Facts:
bidrufle: ζ plistafo; γ stostu; σ b
boskos: Ψ plefla; ζ vibrur; γ saren; σ a
bregel: Ψ duvor; φ klata; γ kilezor; σ b
breste: γ kilezor; σ b
briflistir: φ skifli; γ grodu; σ b
broklas: Ψ dabrem; ζ tridru; φ boskos; γ saren; σ a
broskel: Ψ degru; φ peplun; γ kazam; σ a
bulum: Ψ brubom; ζ stazom; φ neklal; γ kazam; σ b
busos: ζ degru; φ dugruze; γ flofubran; σ a
dabrem: ζ robre; γ drupla; σ a
davebra: φ troplak; γ drivostil; σ a
defom: ζ klaflur; φ seplavim; γ duvor; σ a
deven: φ ronik; γ robre; σ b
ditrus: Ψ vibus; γ brubom; σ a
dreba: γ degru; σ a
dudrugi: Ψ vibus; φ klefen; γ brubom; σ a
dugruze: γ flofubran; σ a
duklun: ζ flastim; φ nogel; γ kilezor; σ a
fefi: φ vasun; γ raskeser; σ a
fekuven: φ bregel; γ kilezor; σ a
fladel: Ψ degru; φ fogrik; γ brubom; σ b
flastim: Ψ laklik; γ festegik; σ b
flepe: γ tridru; σ b
fliran: ζ vodeskos; γ rivom; σ a
flotir: Ψ duvor; γ klaflur; σ b
flotok: Ψ stuzi; ζ kazam; φ zofos; γ klaflur; σ a
flune: ζ stuzi; φ revir; γ gozal; σ a
fogo: Ψ grovo; ζ plistafo; φ ninak; γ duvor; σ b
fogrik: φ dudrugi; γ brubom; σ b
fonir: Ψ nuplomer; φ tredek; γ sabe; σ a
fustu: Ψ vibus; γ drivostil; σ a
gafle: Ψ fliran; φ fefi; γ raskeser; σ b
gagu: Ψ vodeskos; φ plinun; γ stostu; σ b
gaskal: γ stazom; σ b
gatron: ζ raskeser; φ vibus; γ brubom; σ b
gevitru: Ψ kazam; φ klidro; γ klaflur; σ a
giklo: φ toklipas; γ stazom; σ b
grenira: φ tado; γ rivom; σ a
grirukes: Ψ degru; φ davebra; γ drivostil; σ a
grovebro: Ψ kazam; φ magar; γ gudal; σ a
grovo: Ψ plistafo; ζ dekludro; φ fonir; γ sabe; σ a
gugruk: Ψ drupla; γ gozal; σ b
kelo: Ψ flofubran; γ gragre; σ a
kesuvok: Ψ drupla; ζ sotun; φ luvom; γ plifam; σ a
klata: φ duklun; γ kilezor; σ b
klefen: ζ sotun; φ gatron; γ brubom; σ b
klidro: Ψ surel; φ flotir; γ klaflur; σ b
kudris: φ tresteke; γ putim; σ b
kuli: Ψ brubom; ζ zofos; φ fliran; γ rivom; σ b
laklik: φ mubrir; γ plifam; σ a
lamu: Ψ kazam; ζ plistafo; φ giklo; γ stazom; σ a
ledosum: ζ sotun; φ flune; γ gozal; σ b
leral: Ψ bregel; ζ plistafo; γ dipel; σ a
limagu: ζ laklik; γ pimis; σ b
listu: Ψ saren; φ bulum; γ kazam; σ b
lotim: Ψ dekludro; φ stiskos; γ gragre; σ b
luvom: Ψ brubom; φ laklik; γ plifam; σ a
magar: Ψ dabrem; ζ plifam; φ tofum; γ gudal; σ b
motu: Ψ bregel; ζ robre; φ nosko; γ festegik; σ b
mubrir: Ψ stazom; γ plifam; σ b
munina: Ψ drupla; φ stastal; γ plefla; σ a
neker: φ vazitril; γ festegik; σ a
neklal: ζ klaflur; φ broskel; γ kazam; σ b
nesal: Ψ ronik; ζ raskeser; φ fogo; γ duvor; σ a
ninak: Ψ vibrur; φ defom; γ duvor; σ a
nogel: Ψ drupla; φ breste; γ kilezor; σ a
nosko: ζ nuplomer; φ flastim; γ festegik; σ a
peplun: γ kazam; σ a
plimul: Ψ putim; φ leral; γ dipel; σ a
plinun: ζ nuplomer; φ stukur; γ stostu; σ a
plistafo: φ skugro; γ nuplomer; σ b
pluska: ζ laklik; φ stebrer; γ duvor; σ b
pufo: Ψ vodeskos; ζ drivostil; φ grovebro; γ gudal; σ b
rala: Ψ surel; ζ plistafo; φ ledosum; γ gozal; σ a
revir: Ψ stuzi; ζ fliran; φ gugruk; γ gozal; σ a
roder: ζ fliran; φ kudris; γ putim; σ a
ronik: γ robre; σ b
rudistol: Ψ leral; ζ nuplomer; φ tagan; γ stostu; σ a
rusifli: Ψ vibus; φ flepe; γ tridru; σ a
sastor: Ψ brubom; ζ gagu; φ surel; γ dekludro; σ a
seplavim: Ψ dabrem; ζ pimis; φ pluska; γ duvor; σ b
skifli: Ψ kilezor; γ grodu; σ a
skige: Ψ vibrur; ζ nuplomer; φ vekodrun; γ saren; σ a
skudul: Ψ gozal; φ fustu; γ drivostil; σ a
skugro: Ψ rusifli; γ nuplomer; σ b
sobo: Ψ nesal; φ gafle; γ raskeser; σ a
sokera: φ gagu; γ stostu; σ b
sokufe: ζ stuzi; φ visuras; γ stuzi; σ b
sotun: φ tidres; γ stuzi; σ a
stanor: ζ fliran; φ gevitru; γ klaflur; σ b
stastal: ζ degru; γ plefla; σ a
stebrer: ζ skifli; γ duvor; σ a
stegek: Ψ tresteke; φ dabrem; γ drupla; σ b
stiskos: φ kelo; γ gragre; σ b
stukur: ζ gugruk; φ rudistol; γ stostu; σ b
stutu: φ bidrufle; γ stostu; σ b
surel: γ dekludro; σ a
tado: Ψ drupla; φ kuli; γ rivom; σ a
tagan: Ψ giklo; ζ festegik; φ stutu; γ stostu; σ a
tidres: γ stuzi; σ a
tiston: φ nesal; γ duvor; σ b
tofum: Ψ vibus; φ trovope; γ gudal; σ b
toklipas: φ gaskal; γ stazom; σ a
tredek: γ sabe; σ a
tresteke: Ψ dabrem; γ putim; σ a
trogror: Ψ drupla; φ rusifli; γ tridru; σ b
troplak: ζ nuplomer; φ skudul; γ drivostil; σ a
trovope: γ gudal; σ a
vasun: Ψ grodu; γ raskeser; σ a
vazitril: Ψ brubom; ζ nuplomer; φ motu; γ festegik; σ b
vekodrun: Ψ vibrur; ζ skudul; φ broklas; γ saren; σ b
vibrur: φ zire; γ degru; σ b
vibus: φ ditrus; γ brubom; σ a
visuras: Ψ tridru; φ sotun; γ stuzi; σ b
vivar: Ψ klaflur; ζ flastim; φ deven; γ robre; σ b
vodeskos: φ busos; γ flofubran; σ a
voplomes: φ vivar; γ robre; σ a
zire: ζ tofum; φ dreba; γ degru; σ a
zofos: ζ vibrur; φ stanor; γ klaflur; σ b
zubedren: Ψ vibus; φ tiston; γ duvor; σ a

Known rows:
[ 7  0  3 -4  1  2  4 -2  2 -2  1 -3  5  2  3 -1 -4 -2 -2  3 -5 -5  7 -8
 -5 -6 -8 -1  5  4  1 -1 -6  1  5 -4]: vibus
[  5   7   1   1   6  -4  -4  -2   2  -3   0  -3  -3  -8 -12   2  -2   4
   5  15  -5  -3  -4   8   2  -2   7   4  -4  -1  -4   2   5   1   0   1]: stutu
[ 0  2  4  2  3 -1  0  1 -1 -1  2  5  0  3 -2  2 -3  3  2  1 -1  3 -8  1
 -1  2  3  2 -4 -4 -3  1  9 -2 -3  3]: stegek
[-3 -4 -7 -7 -1  4 -3 -3 -4  9  2 -1  7 -4  5  2 -2 -1  2 -3  6  3  1 -1
 -1  2 -2 -5  0  0  1  2 -2 -1  2 -2]: sastor
[-4 -2 -6 -5 -4  2 -3 -5  0  3  0 -2  7 -5  4  1 -1  0  3 -1  5  0  3 -2
  0  0 -5 -4  2  4  0  1 -7 -1  3 -1]: flune
[  5   9   5   7  11  -5   1   0  -3   0   0   1  -9   0 -10   4  -3  -4
   2  13  -3   0   0   6   7   4   8  12  -5  -6  -4   0   8  -3  -1   3]: gagu
[  5  -1   4   5   1  -4   7   6   1   1  -3  -1 -11   6   0  -5   5  -6
  -6  -5  -4  -3   3   0   1  -3  11   8   0  -5   7  -6   0   2  -2   0]: pimis
[  7   3   1  13   4  11  11  41  13  -9 -14  -6 -12  11 -16  -5   9 -23
 -27  -6 -19   2  13  12  13  10  -9  -7   6   0   2   5  21  -1  -4 -11]: nuplomer
[ -2   1   2  -1  -5  -2  -3  -5   5  -9   0   3   7  -1  -2   0  -4  10
   5   0  -2   0 -11   1  -4  -2  -1  -5  -3   3  -2   1   4   0  -2   1]: gatron
[ 4  1 -1  4  6  0  9 -4  1  5 -2  2 -3  4 -2  0 -2 -9 -4  0 -3 -4  9 -8
  0 -3  1  8  5  2 -4 -4 -4  1  4 -2]: fliran
[ -4   1   4  -2  -3   2  -5  -2  -1  -4   3   3   4  -1   2   1  -2   8
   6   3   1   3 -11   3  -3   2   1  -4  -3  -2  -1   3   5  -4  -5   4]: sokufe
[ 0 -2  2  1 -5 -2  2  5  2 -1 -3 -3 -6  1  3 -5  6 -1 -2 -3 -2 -1  0  2
  0 -3  8  0  0 -3  8 -4 -3  1 -3  2]: plefla
[  2   3  10   3   6  -6   6 -13  -5   2   5   8  -5   6   5   0  -5   5
   9   6   1  -2  -7  -9  -8  -5  14  15  -4  -7  -3  -7  -1  -1  -3  10]: plistafo
[ -7   4 -16  -4  -6  16 -13  23   8  -4  -9 -13  10 -17 -12   4   4 -10
  -7   8  -4   6  10  23  16  14 -21 -27   5   9  -1  18   7  -9   1 -11]: plinun
[ -4   1  -1   0  -3  -4  -6  -4   1  -5   1   3   4  -1  -3   3  -2   8
   6  -1   4   3 -11   3   0   1   1  -2  -7  -1  -1   2   5  -3  -1   1]: kuli
[  0  -5  -9  -5   4   4  -9  -1  -3   3   5  -4   0  -7  -5  -2   9   8
  -1  -1   4  -4   2  -4  -9  -3  -7  -6   2   4  -5   3 -10   6   4  -1]: stebrer
[-1  4  5  3  1 -1  0  1  2 -7  0  3 -1  3 -1 -1 -2  3  3  4  0  2 -6  0
 -1  2  0  4 -3 -1 -3 -1  5 -3 -3  4]: giklo
[ 1 -2 -2 -2  3  4  3 -1 -3  7  1  0  2  0  5  1 -3 -5 -1  0  1  1  6 -4
 -1  1 -2  1  3  0 -1  0 -2  0  1 -1]: grenira

Rows:
No name comes twice in this set of rows, the named rows included.
[  5   0   1   2   8   4   9   0  -2   8   0   2  -3   5   4  -1  -3 -10
  -3   2  -2  -1   9  -8  -2   0   2   8   5  -1  -3  -4  -2   0   1   1] | vodeskos
[ -7  -2 -12  -6  -9  20  -9  26   7  -3  -6  -8  14  -9  -5   2   2  -8
 -11  -4  -4   9   5  15   9  14 -25 -28   6   8   0  16  12  -5  -2 -11] | skige
[ 0 -4  2 -1  1  3  1 -4 -6  7  3  1  0 -2  7  2 -4 -5 -2 -2  0  1  7  1
  3  4 -3  2  7  2 -2  0 -1  6 -1  1] | munina
[ -1  -1  -1  -1   4   1 -11   1  -1  -7   5   1  -3  -4 -10  -1   9  16
   3   3   1  -2 -12   0 -10  -2  -3  -5  -4   0  -8   4  -1   4  -1   3] | pluska
[ 0  0 -3 -2  2  4  2 -1  0  3 -1 -1  1  0  5 -2 -1 -5  0  2  2  0  7 -5
 -1  1 -3  3  3  2 -1 -3 -5 -1  2  0] | surel
[ 1 -4 -7  1  8  2 -3  0 -5  6  3  1 -4 -1 -8  2  8  2 -4 -4  2 -4  4 -5
 -5 -2 -5 -2  3  1 -7  3 -9  4  5 -2] | ninak
[ 4  0  3 -3  2  1  0  0 -5  2  3 -3  2  3  5  3 -2 -5 -1  1  2 -1  8 -4
  0  0 -7  2  2  0  3  2 -5 -2  5 -3] | rusifli
[  3  -4   2  -2   9   5  -3   3 -12   7   7   0  -3   5   0   5   7   0
  -3  -2   3  -3   6  -5  -4   0  -8  -2   3  -4  -1   7  -9  -1   4  -1] | zubedren
[ -1  -4   0   3   0   2  -1   8  -1   0  -1  -2 -12   2  -1  -6  15   3
  -3  -4   1  -2  -1  -1  -4  -3   6  -2   1  -5   4  -1  -7   0  -3   4] | duvor
[-4 -3 -8 -4 -3  0 -3 -5 -1  4  0 -1  7 -5  3  2 -1  0  2 -3  6  1  2 -1
  1  1 -4 -4  0  4  0  1 -5  0  4 -3] | broklas
[ 4 -1  3 -2  0 -2  3 -3 -3  0  2 -1  5  5  4  4 -5 -4 -2 -3  1 -2  7 -5
  1 -1 -8  0  2  2  3  2 -4 -1  6 -6] | dudrugi
[ -1  -1  -3  -1   4  -1 -11   1  -1  -5   5   2  -2  -3 -11   1   9  16
   2   0   2  -2 -12   1  -9  -2  -2  -5  -5  -1  -7   5   0   3   0   2] | seplavim
[ -5   1   2  -1  -7  -2  -3  -6   4  -8   0   4   7  -1  -1   1  -4  10
   6   0   0   1 -11   1  -2  -2  -2  -6  -3   2  -2   1   3  -2  -2   2] | klefen
[ 2 -3  0  0  0 -1  1 -7 -1  3  2  0  2 -4  1  1 -4 -2 -3 -3 -3 -3  7  0
  3  0 -4  1  7  6 -4 -1 -3  9  2 -2] | nogel
[-10  -5  -8 -15 -12  -1 -13 -20  -6   6   6  -3  13 -14  17   0  -2  14
  17   2  16   2  -6  -4  -7  -4   0  -6  -2   3   5  -1 -18  -1   2   5] | leral

Now the same things, written a new way:
Known rows:
[-9  7  1  2 -3  2 -7  8 -6 -3 10 -1 -2 -2]: sastor
[ 0  3  6  2 -1 -1 -1  4  1  4 -1  1  0  2]: voplomes
[-1 -1  3  1 -1 -2  5  4  1  5  0 -1  0  1]: tado
[ 3 -3  3  6 -1  4  5 -1  0  0  2  0 -2  1]: deven
[ 4 -4  2  6 -2  4 -4 -3  0 -4  1  0  2  2]: ronik
[ 0  2  4  1 -2 -1 -1  3  1  4 -1  0  2  2]: davebra
[  2  10   3  -4   8 -20   4 -11   4   0  -7   0   5  -3]: klaflur
[  0 -13 -11  -5   0   9 -13   6  -6  -7  -9  -3   5   5]: defom
[  3 -11  -4   3  -2   1  11  -3   1  -1   4  -3   3   1]: flotir
[  1  10   2  -3   8 -21   5 -11   4   0  -7   0   5  -3]: stuzi
[  3   2  10   6  -2 -12   6  -1   1   5   1  -3  11   5]: laklik
[ 2 -5 -1 -1 -3 -2 -2  0  1  2  1 -4  7  3]: trovope
[ 2  0  4  7  0  4  5  0  0  0  1  2 -4  1]: stiskos
[ 0  3  6  2 -1 -1 -1  4  1  4 -1  1  0  1]: neker
[ 3 -1  0 -1 -3  1 -8  1  0  3 -1 -2  7  4]: fliran
[ -2   0  -4  -5  -1  14 -12   9   2   3  -4   3 -10  -2]: kesuvok
[ 0 -1  6  8  0  3 11  1  1  2  1  2 -7 -1]: stegek
[ 0  3  6  1 -1  0 -1  4  1  4 -1  2  1  2]: fekuven

Rows:
No name comes twice in this set of rows, the named rows included.
[ 2  1  6  8  0  4  5  1  0  1  1  3 -5  0] | briflistir
[ -1   4  -3  -3  -4  11 -21   6  -2  -2   0   1  -2   0] | dabrem
[ -6  15   5   1   6 -30  17 -10  -4  -2   6  -4   9  -3] | drivostil
[ -3  -8  -4  -2   1  10 -15   9  -6  -7  -9   1   0   4] | nesal
[ 0 -2  1  1 -2 -3  4  3  1  4  0 -2  2  1] | kelo
[ -3  15   2  -1   6 -23   5 -10  -3  -3   1  -2   7  -3] | nuplomer
[ 6  2 12 11  1 -1  8 -3  2  3 -2  3 -1  3] | plistafo
[-2 -3 -5 -4 -3  9 -9  6  0  1  0  0 -3 -1] | broklas
[ 6 -3  6  2  0 -9  8 -1  5  8 -6 -2  6  4] | sotun
[  0  -4  -3   2  -1  14  -3   3   1  -2   0   3 -11  -3] | vekodrun
[ -5   7  -2   5  -2  10   8   4 -11  -1  13   3  -8  -1] | pufo
[ 10  -9   7   0   3  -5  11   0  15  14 -18   1  -2   3] | skifli
[  1  -1  -5   1  -2  11 -12   3  -4  -6   6   3  -7  -2] | limagu
[ -5   1  -7  -4  -6  10 -17   6  -6  -5   7  -2   3   0] | nosko

